(in the rows, 128 means zero)
Each row of numbers belongs to one of the elements below and depends on some of the facts about them. Some rows are named. Which element is each other row?

Some elements and their rows:
[126 139 140 114 130 146  98 131  99 159 114 156 147 119 103 118 156  93
 103 144 122 138 115 124 106 105 144 139 129 146 123 111 104 142 118 129
 140 111 120 141 128 138 119 125 134]: klugum
[123 153 145 106 104 138 127 131 127 128 154 164 156 129 132 130 132  71
 119 134 141 135 108 133 132  88 106 140 119 150 115 139 145 134 123 126
 123 100  99 138 130 128 129 134 119]: vigin
[128 148 152 129 110 139 145 138 140 103 103 112 127 140 151 138 115 121
 139 141 155 108 116 123 136 111  73 136 142 128 120 140 147 131 136 127
 116 144 120 116 107 110 126 129 139]: pafus
[136 138 112 130 137 116 131 132 132 131 122 134 134 119 129 111 134 127
 138 133 119 124 125 142 115 124 119 120 124 135 115 120 111 138 129 121
 126 132 126 132 136 135 107 134 118]: driplis
[136 137 112 130 136 117 131 131 132 130 123 134 134 119 128 111 134 128
 138 133 119 124 125 142 115 124 119 119 124 135 115 121 111 137 129 121
 127 132 125 131 136 135 107 134 118]: pleklem
[120 139 165 130 118 147 122 137 117 118  90 111 117 146 135 136 119 128
 122 142 161 112 126 108 138 117  96 148 154 123 135 134 140 129 131 136
 127 138 137 123 100 109 140 120 141]: drupetik
[119 132 148 120 120 129 112 131 111 134 141 142 126 137 123 124 123 111
 118 124 146 130 135 120 144 116 128 145 136 130 136 135 135 128 124 137
 135 107 133 140 121 122 144 124 113]: plenem
[137 134 114 127 128 120 131 135 131 131 125 136 133 117 127 116 134 119
 134 133 116 125 126 137 114 123 120 119 121 136 114 118 113 139 129 123
 129 130 120 129 132 134 106 132 124]: kledris
[142 191 189 125 119 145  75 105 127 117 200  76  83 151 155 130  97  85
 132 113 107 121 151 159 121 142 212 195  93  27 138 144 122 100 101 126
 123  95  84 165 210 139 137  86 131]: patas
[115 108 143 128  95 129 121 137 117 126 149 131 100 136 131 136 105 115
 122 119 139 131 158 110 153 130 132 131 130 120 138 127 135 133 128 145
 147 105 132 127 108 120 142 123 126]: brekle
[118  76 162  90  73  55 126  75 151 201 133 136 116  83 129 190 132 109
 161 147 142 209 111 176 172 163 108 139 132 145 175 154 155 107 112 106
 131 212  66 102 131 144 141 157  64]: skugru
[120  64 157  98  99  62  97  75 123 233  94 128 108  73  99 179 156 129
 144 157 123 212 118 167 146 179 145 139 141 142 184 127 113 114 107 109
 148 222  86 104 130 155 131 148  79]: stestal
[117 140 155 111 115 140 106 130 106 141 142 156 140 135 118 127 133  89
 108 130 146 137 122 119 137 101 130 150 134 140 131 133 136 131 119 135
 134  98 122 143 122 125 143 125 119]: zibal
[148 127 104 122 141 108 135 138 135 127 117 126 131 118 125 119 130 133
 133 124 112 112 127 132 112 136 123 120 123 130 114 125 119 125 133 123
 120 155 126 126 132 128 109 124 126]: vofla
[128 128 129 122 103 116 141 137 139 112 155 136 120 132 143 130 105 111
 138 119 138 123 139 128 147 120 107 127 123 128 123 138 146 129 132 131
 127 117 120 128 122 120 129 130 113]: venur
[121 134 143 128 132 119 114 128 113 131 140 135 122 140 127 117 119 128
 126 121 149 128 138 125 149 123 126 144 141 124 139 139 134 124 126 135
 132 112 143 141 124 121 146 125 102]: travas
[134 103 119 124 149 145 124 123 116 141 111 121 135 126 110 143 138 134
 103 127 117 123 117 115 115 141 165 124 122 138 130 125 117  99 129 138
 119 148 130 121 126 132 143 117 168]: diplam
[141 127 108 126 131 113 134 136 134 127 123 128 127 118 129 118 128 128
 135 127 114 118 132 135 115 131 121 117 122 130 115 120 116 134 132 124
 127 140 124 125 131 131 107 129 125]: fanu
[137  83 156 134 173 180 147 141 193  69 178 145 103 176 111  97 149 139
  95  93  86 183  28 137 170 149  55 134 117 102 151 156 164 157 132 118
 186 137  84 129 137  45  96 170 100]: bulan
[138 115 119 124 147 120 113 135 110 142 108 124 122 124 110 121 135 138
 116 125 118 117 136 120 115 141 147 129 134 125 130 119 110 123 127 132
 132 144 141 131 126 128 125 116 132]: geflir

How the elements are related:
kludris	flavek	b; dekan	flavek	a; dalefil	flavek	a; bulan	flavek	a; brafa	flavek	a; gupla	flavek	b
gare	flavek	a; skasan	flavek	b; triras	flavek	a; plopil	flavek	b; vigin	flavek	a; brelak	flavek	a
doplos	flavek	a; veseflas	flavek	b; vutol	flavek	a; gopin	flavek	a; dagrugas	flavek	a; kofak	flavek	a
dedas	flavek	b; fleflel	flavek	b; gruplal	flavek	b; tropus	flavek	a; draman	flavek	b; brafim	flavek	b
kubru	flavek	a; flatru	flavek	a; nagru	flavek	a; tebin	flavek	b; soril	flavek	b; grofle	flavek	a
patas	flavek	b; trusi	flavek	b; tope	flavek	b; dredoti	flavek	b; bevum	flavek	a; geflir	flavek	b
draplu	flavek	a; nogil	flavek	b; skisu	flavek	a; gropun	flavek	b; pleklem	flavek	a; fuge	flavek	b
drenin	flavek	b; viles	flavek	b; brokor	flavek	a; zenal	flavek	b; gogres	flavek	a; vutaris	flavek	a
brekle	flavek	b; vutrak	flavek	a; buste	flavek	a; ronek	flavek	a; lukir	flavek	a; skiflum	flavek	a
gruvom	flavek	b; zufan	flavek	a; skeklun	flavek	a; motak	flavek	b; tuman	flavek	a; muzi	flavek	a
zisok	flavek	a; gano	flavek	b; tosa	flavek	a; daganos	flavek	a; fezel	flavek	a; skaba	flavek	a
potrubo	flavek	b; kitram	flavek	a; stuteklak	flavek	b; klena	flavek	b; supomer	flavek	b; klaflam	flavek	a
plodi	flavek	b; zudram	flavek	a; nabe	flavek	b; rusezo	flavek	b; stimudu	flavek	a; nopun	flavek	b
lepi	flavek	b; vapu	flavek	a; fubrir	flavek	b; rabrur	flavek	a; klugum	flavek	b; lika	flavek	a
gezo	flavek	b; fanu	flavek	a; keto	flavek	a; gugrukli	flavek	a; giflopo	flavek	b; briplada	flavek	b
treplupe	flavek	a; mopigre	flavek	a; tukir	flavek	a; futok	flavek	b; distul	flavek	b; pafus	flavek	a
plenem	flavek	b; flogran	flavek	b; brivapus	flavek	a; pluvir	flavek	b; dalok	flavek	a; venur	flavek	a
kledris	flavek	a; skugru	flavek	a; ploflin	flavek	a; dranun	flavek	b; nelistum	flavek	a; klepun	flavek	b
vavaflan	flavek	a; flazum	flavek	b; flagrogu	flavek	b; lagrom	flavek	a; vofla	flavek	a; sulek	flavek	b
bristes	flavek	b; diplam	flavek	b; kipli	flavek	a; dastok	flavek	a; nilal	flavek	b; brafem	flavek	a
travas	flavek	b; tekla	flavek	b; stestal	flavek	b; vadol	flavek	a; bodetrir	flavek	a; zifotre	flavek	a
kleden	flavek	a; torokla	flavek	a; mobrim	flavek	a; peker	flavek	b; tezotra	flavek	a; gedre	flavek	a
paplan	flavek	b; flofu	flavek	a; ploridir	flavek	b; grabel	flavek	a; gures	flavek	b; dufluvu	flavek	a
favo	flavek	b; stafekol	flavek	b; kuflok	flavek	b; driplis	flavek	a; dise	flavek	a; vibra	flavek	b
bropu	flavek	b; draledro	flavek	b; drevon	flavek	b; redro	flavek	a; zufun	flavek	a; kletu	flavek	b
gemam	flavek	b; vilas	flavek	a; fleplos	flavek	a; tobro	flavek	a; gresim	flavek	a; mubri	flavek	b
drupetik	flavek	b; zibal	flavek	b; skuflum	flavek	b; flufi	flavek	a; pipli	flavek	b; stiskon	flavek	b
bokun	flavek	a; drigra	flavek	b; kludris	tredil	zisok; kludris	tredil	kledris; dekan	tredil	vutol; dekan	tredil	plodi
dalefil	tredil	vavaflan; dalefil	tredil	ronek; bulan	tredil	rabrur; gupla	tredil	stafekol; gupla	tredil	trusi; triras	tredil	draledro
triras	tredil	kubru; vigin	tredil	klugum; brelak	tredil	bokun; brelak	tredil	nopun; doplos	tredil	pluvir; doplos	tredil	gruplal
gopin	tredil	soril; gopin	tredil	peker; gopin	tredil	draman; gopin	tredil	zenal; gopin	tredil	geflir; dagrugas	tredil	kitram
fleflel	tredil	driplis; fleflel	tredil	pleklem; flatru	tredil	paplan; flatru	tredil	brafem; patas	tredil	tope; dredoti	tredil	brafa
bevum	tredil	gogres; draplu	tredil	peker; nogil	tredil	pleklem; nogil	tredil	vadol; nogil	tredil	veseflas; skisu	tredil	dastok
skisu	tredil	tezotra; viles	tredil	gare; viles	tredil	trusi; brekle	tredil	distul; vutrak	tredil	dastok; skiflum	tredil	soril
skiflum	tredil	tropus; skiflum	tredil	sulek; skiflum	tredil	gemam; gano	tredil	gruvom; gano	tredil	skasan; gano	tredil	trusi
tosa	tredil	pluvir; tosa	tredil	potrubo; tosa	tredil	plopil; daganos	tredil	kofak; skaba	tredil	gropun; skaba	tredil	ronek
stuteklak	tredil	bristes; stuteklak	tredil	drenin; stuteklak	tredil	distul; klena	tredil	nagru; klena	tredil	gogres; klena	tredil	vapu
klaflam	tredil	plodi; zudram	tredil	mopigre; zudram	tredil	klugum; nabe	tredil	grofle; nabe	tredil	kletu; rusezo	tredil	dranun
rusezo	tredil	lukir; rusezo	tredil	kubru; rusezo	tredil	dufluvu; stimudu	tredil	flazum; stimudu	tredil	tebin; stimudu	tredil	nopun
fubrir	tredil	motak; fubrir	tredil	kubru; lika	tredil	vadol; lika	tredil	vapu; lika	tredil	nelistum; lika	tredil	kitram
gezo	tredil	supomer; gezo	tredil	dise; keto	tredil	bristes; keto	tredil	pluvir; keto	tredil	gresim; giflopo	tredil	torokla
giflopo	tredil	kletu; briplada	tredil	mopigre; briplada	tredil	trusi; treplupe	tredil	zisok; treplupe	tredil	drenin; treplupe	tredil	dedas
treplupe	tredil	futok; pafus	tredil	lepi; pafus	tredil	vutaris; pafus	tredil	buste; plenem	tredil	kledris; plenem	tredil	veseflas
plenem	tredil	gruvom; flogran	tredil	kofak; flogran	tredil	buste; brivapus	tredil	diplam; brivapus	tredil	brafem; dalok	tredil	brafem
dalok	tredil	dufluvu; venur	tredil	dedas; skugru	tredil	stestal; ploflin	tredil	vibra; ploflin	tredil	vadol; klepun	tredil	favo
klepun	tredil	futok; flagrogu	tredil	dastok; lagrom	tredil	vibra; lagrom	tredil	futok; lagrom	tredil	plodi; kipli	tredil	tukir
kipli	tredil	tekla; nilal	tredil	peker; nilal	tredil	mubri; nilal	tredil	futok; nilal	tredil	fanu; travas	tredil	bropu
bodetrir	tredil	vapu; bodetrir	tredil	mobrim; bodetrir	tredil	vavaflan; zifotre	tredil	lukir; zifotre	tredil	grofle; zifotre	tredil	zenal
kleden	tredil	vadol; kleden	tredil	bropu; flofu	tredil	redro; flofu	tredil	ronek; grabel	tredil	torokla; grabel	tredil	ploridir
gures	tredil	nagru; gures	tredil	brafim; gures	tredil	tukir; drevon	tredil	soril; drevon	tredil	skeklun; drevon	tredil	vofla
zufun	tredil	dufluvu; fleplos	tredil	zisok; fleplos	tredil	brokor; fleplos	tredil	mubri; tobro	tredil	stiskon; tobro	tredil	bropu
tobro	tredil	fezel; drupetik	tredil	lepi; zibal	tredil	trusi; flufi	tredil	zufan; flufi	tredil	favo; pipli	tredil	supomer
pipli	tredil	brafim; pipli	tredil	vilas; pipli	tredil	muzi

Rows to name:
No name comes twice in this set of rows, the named rows included.
[127 142 129 128 123 115 138 128 137 115 151 137 131 134 143 120 113 120
 142 121 143 124 129 138 146 116 104 132 127 131 124 143 143 125 130 126
 121 116 126 134 131 122 132 134 103] | kleden
[120 110 129 130  76 126 147 140 142 109 163 131 102 129 149 142  95 105
 138 121 131 129 154 121 151 126 110 114 114 125 124 127 140 139 134 139
 140 106 113 115 112 123 125 133 131] | keto
[111 134 133 150 127 144 150 107 144 113 155 128 133 136 152 132 118 131
 144 133 148 140 115 147 152 117 119 120 118 141 129 139 133 115 132 128
 116 105 121 123 137 136 146 146 132] | kipli
[127 139 129 126 118 114 139 130 138 114 153 137 129 134 143 123 112 117
 141 121 142 123 131 136 147 118 104 130 127 130 123 143 144 126 131 127
 121 118 124 133 129 122 132 133 106] | ploflin
[125 147 127 139 139 111 140 121 140 113 149 129 131 137 147 113 115 139
 151 121 149 124 126 146 151 122 104 131 131 129 127 147 140 120 132 123
 116 119 136 137 138 124 137 138  96] | dalefil
[129 127 128 130 142 127 108 131 107 148 111 134 126 123 111 112 140 130
 120 134 123 129 133 126 117 128 143 132 135 131 130 114 103 137 124 130
 139 124 139 136 128 133 121 124 124] | veseflas
[136 136 111 134 139 116 133 129 133 128 123 131 132 119 130 111 132 133
 140 132 120 124 125 143 118 127 119 119 124 134 117 120 111 135 130 121
 125 132 128 130 136 135 109 134 119] | vadol
[128 131 132 124 137 133 104 132 105 151 113 140 133 121 108 115 145 117
 113 137 121 131 127 125 113 121 143 134 133 136 127 112 102 139 122 130
 139 119 131 137 127 135 120 125 128] | gruvom
[134 146 124 116 124 134 123 132 125 141 124 153 151 114 121 118 147  93
 122 142 117 132 110 139 105 104 120 126 118 149 109 116 113 143 123 120
 128 120 107 133 134 138 105 133 129] | gare
[130 131 129 121 109 115 140 136 138 113 153 136 124 132 142 129 109 111
 136 119 138 121 135 130 145 120 106 129 123 129 122 141 146 126 131 130
 124 120 120 129 124 120 129 130 113] | fleplos
[147 121 104 121 143 119 140 133 137 125 119 124 137 120 126 129 131 131
 127 124 113 114 119 131 113 136 129 117 118 134 115 130 124 113 133 125
 113 156 122 122 133 129 118 124 141] | grofle
[140 127 122 113 130 115 146 132 141 110 147 129 137 136 138 138 112 119
 129 111 137 112 122 125 142 128 116 131 122 131 122 154 158  99 134 130
 106 144 121 127 129 115 142 122 126] | grabel
[123  99 124 136 108 132 118 140 113 141 121 124  98 120 119 128 121 128
 120 130 114 130 157 114 123 141 148 116 126 123 132 103 100 146 128 140
 154 119 134 121 113 133 117 124 143] | bristes

Now the same elements, written a new way:
Some rows with their names:
[120  87 131 116 138 144 118 144 119 109 130 130 119 185 138 120 143 122
  98 109 132 121 185 115 152 142 141 112 123 106]: ronek
[142 170 116 146 107 114 105 118 129 138 122 127 138 162 115 112 142 154
 132  96 166 136  44  96 121 119 123 148 132 140]: triras
[124  82 134 113 130 123 116 147 131 118 131 131 114 168 140 116 143 137
  96 116 150 125 179 118 147 157 142 119 127 104]: mobrim
[131 136 101 158 116 132 123 120 116 126 134 109 144 202 109 128 114 160
 141  98 131 117  99 114 126  88 126 130 111 126]: dranun
[132 123 123 139 135 170 122 126 111 131 127 127 128 192 122 121 140 123
 121 103 107 122 123 113 126 113 132 116 129 127]: torokla
[ 92 144 139 118 154 164 141 123 117  92 130 124 113 128 114 147 144 111
 160 115  73 129 146 122 108 148 133 118 121 117]: zisok
[117 184 144 119 126  96 131 129 147 123 134 133 111  75 121 126 148 143
 151 131 134 145  69 109 110 170 125 150 132 140]: lagrom
[143 132 136 135 120 109 135 123 143 165 108 110 149  85 136 135 109 130
 141 152 121 138 143 180  91 137 113 136 141 132]: gupla
[114  93 139 112 131 120 120 144 135 110 132 122 113 164 137 124 146 147
 110 110 140 130 182 120 136 180 142 122 124 101]: nelistum
[133 118 121 133 124 123 129 128 129 134 128 126 135 110 130 131 111 127
 127 138 137 123 142 143 136 110 123 127 125 129]: kuflok
[125 117 129 122 136 155 121 132 117 117 120 135 129 154 132 125 139 116
 115 113 127 125 138 120 133 125 127 120 130 126]: brafa
[ 91 137 126 118 143 126 143 122 117  74 129 140 131  74 120 159 116 100
 161 128 114 119 153 125 157  90 118 115 108 123]: bristes
[143 140 133 128 123 124 119 128 128 141 117 142 131 113 137 119 138 114
 117 126 149 134  99 119 135 129 125 132 139 140]: vutrak
[131 132 106 151 119 126 125 125 117 121 132 113 143 186 114 132 111 153
 135 106 133 118 116 119 130  89 129 128 114 123]: motak
[144  87 130 113 106  69 123 146 155 152 140 134 122  95 150 114 116 153
  95 154 188 129 142 137 151 152 134 140 129 124]: klena
[111 154 128 120 126  96 141 123 135 103 129 140 132  44 123 147 118 115
 156 144 138 131 102 131 144 107 115 136 118 141]: brekle
[101 122 122 118 135 117 138 121 119  87 126 144 136  83 128 148 116  99
 144 127 129 119 147 130 163  86 114 118 110 130]: potrubo
[143 132 136 136 118 113 135 121 143 171 105 111 151  84 139 135 107 131
 140 151 113 139 144 182  93 137 117 133 144 131]: briplada
[106 158 138 123 146 158 138 123 124 109 132 128 113 115 116 138 143 116
 156 120  84 131 112 118 109 147 131 123 126 127]: brokor
[142 169 118 140 108 108 104 122 131 133 117 129 141 156 117 113 141 153
 133  98 176 136  51  98 130 118 119 145 131 136]: brivapus

Name these rows:
No name comes twice in this set of rows, the named rows included.
[127 191 144 128 128 110 135 117 140 133 129 134 114  63 119 132 145 125
 158 139 117 145  52 113 103 157 125 148 138 147] | fleplos
[ 89 139 128 120 145 127 149 119 122  79 137 130 123  81 116 161 118 110
 172 131  93 123 146 132 132 110 122 123 106 122] | drenin
[143 129 114 152 144 188 150 121 111 148 153 113 119 165 111 131 111 121
 128 144  59 112 129 132 108 102 136 118 125 137] | soril
[162 196 131 150 121 140 130 116 134 175 141 132 116 109 111 110 140 133
 133 147 118 140  17 102  92 134 132 154 148 168] | gopin
[ 97 136 128 121 146 138 150 122 126  90 140 124 122  92 115 154 119 118
 163 134  85 122 152 136 124 118 127 121 112 122] | dedas
[136 121 107 148 130 155 132 126 114 133 139 112 136 181 116 130 110 135
 130 119 101 114 132 128 123  91 130 121 118 129] | kletu
[148 126 123 130 116 104 129 123 135 150 123 140 142  78 139 126 109 114
 117 155 154 128 116 142 144 101 117 133 134 147] | flogran
[148 146 142 129 124 128 119 121 135 164 102 126 140 106 138 119 137 118
 127 133 127 143 115 149  98 153 116 134 153 137] | zudram
[120 128 112 144 130 149 111 123 107 103 121 120 138 222 114 124 140 141
 130  72 126 123 116 102 132 107 129 119 117 114] | brafem
[ 97 149 131 110 142 136 127 122 112  76 119 152 127  92 126 144 145  89
 148 110 126 128 124 107 158 110 118 119 120 130] | gresim
[166 169 133 145 123 145 125 117 133 177 138 136 117 108 122 105 138 126
 122 153 122 138  37 110 100 135 130 149 152 167] | skiflum
[133 182 131 138 121 101 149 117 147 144 148 124 117  51 112 137 117 137
 161 163 112 136  55 126 102 137 126 153 130 153] | nilal

